Questions about the array below. Counting starts at 0.
1) What is the bottom-right entry?
2) What is the bottom-left entry?
3) What is the entry at row 0, column 0?
4) What is the entry at row 0, column 1?
5) What is the entry directly below the smallest entry?
6) What is the entry just left of 601?
7) What is the entry directly below the largest entry?
8) What is the entry directly below 512?
[[681 305 527 606 576 587 652 109 407 921 390 407 386 406 767]
 [422 366 361 396 484 451 378 700 476 292 492 695 511 283 347]
 [323 825 367 396 291 231 332 757 512 264 507 325 488 764 260]
 [626 549 341 536 493 355 382 355 513 443 661 701 438 270 384]
 [409 601 546 313 310 290 366 322 307 286 556 405 594 281 271]
 [685 562 567 383 397 347 451 106 315 529 625 475 467 231 384]
 [361 591 352 479 366 312 366 680 572 333 468 392 438 662 336]
 [339 369 390 386 407 426 389 829 482 275 398 453 508 477 344]
 [770 392 332 804 692 507 488 259 659 775 547 720 381 336 653]
 [566 196 469 565 733 835 658 292 454 706 352 564 400 344 809]
 [518 562 755 389 324 331 557  66 297 711 425 281 432 465 460]
 [345 249 415 519 509 608 518 679 561 453 323 357 414 808 592]
 [372 221 324 637 712 719 466 988 757 395 347 641 409 571 611]
 [434 839 482 351 293 243 352 277 344 334 618 345 517 382 265]
 [428 203 443 453 627 764 549 507 455 454 351 567 437 356 616]
 [441 218 663 357 519 713 606 269 320 468 345 436 480 297 571]]
1) 571
2) 441
3) 681
4) 305
5) 679
6) 409
7) 277
8) 513

M = [ 81 -47 -21  74  35 -53  53  37 -19]
Find the median entry.
35
The 3rd smallest entry is -21
Find the first entry from the left.
81
Find the entry just right of -53.
53

[[-37.037, -83.762, 99.890, -196.934, -48.042, -3.874], [-54.879, -80.774, 167.873, -37.209, -53.175, 186.196], [-64.882, -77.791, -75.097, -158.774, -72.006, -119.491], [-81.600, -89.083, -26.870, -113.356, -83.084, -13.263], [-90.747, -123.547, 4.441, -254.502, -98.157, -54.982], [-30.175, -29.022, -79.425, -48.336, -37.218, -88.952], [-78.444, -79.603, -190.622, -204.048, -88.146, -231.623]]
Which number is the entry just right of -83.762? 99.890
The entry just left of the smallest entry is 4.441
The entry just right of -158.774 -> -72.006
The entry just left of -79.425: -29.022
Which number is the entry just left of -204.048? -190.622
Which number is the entry just right of the smallest entry? -98.157
Which number is the entry just left of -88.952? -37.218
The entry just right of -26.870 is -113.356
The entry just left of 4.441 is -123.547
Which number is the maximum? 186.196
Which number is the entry just right of -78.444? -79.603

Questions about the row below.
1) What is the second entry from the left?
2) What is the third entry from the right?
[ 15 -57  26  70 -25]
1) -57
2) 26

[[ 1.01  0.44  0.36  0.14  0.18  0.77  0.09  1.55 -0.96  0.46  1.08  2.02]
 [ 1.83  0.42 -0.19  1.01  0.12  0.81  0.25  1.55 -2.47  1.03  0.71  1.18]
 [ 1.45  0.42 -0.63  1.04 -0.14  0.78  0.75  1.05 -2.22  0.64  0.95  1.30]
 [ 0.84  0.41 -0.33  0.90  0.08  0.54  0.81  0.41 -0.85  0.47  0.62  0.56]
 [ 1.60  0.47  0.01  0.28 -0.05  1.03  0.06  2.16 -2.31  0.59  1.47  2.81]
 [ 1.27  0.42  0.60  0.40  0.44  0.68 -0.17  1.53 -1.02  0.87  0.55  1.18]
 [ 0.46  0.42 -0.28  0.57  0.00  0.56  0.89  0.38 -0.34  0.13  0.92  1.06]
 [ 0.48  0.43  0.77  0.02  0.47  0.52  0.05  0.97  0.41  0.41  0.64
   1.13]]
Find the first entry in reading order.
Answer: 1.01
The second smallest entry: -2.31
The entry just left of 0.25 is 0.81
The entry just left of the smallest entry is 1.55
The third largest entry is 2.02
The 2nd entry in reading order -> 0.44
The largest entry -> 2.81
The entry just left of the largest entry -> 1.47
The 2nd largest entry: 2.16
Find the 4th entry in reading order.
Answer: 0.14
Find the entry just right of 0.52.
Answer: 0.05
The entry just right of -0.05: 1.03
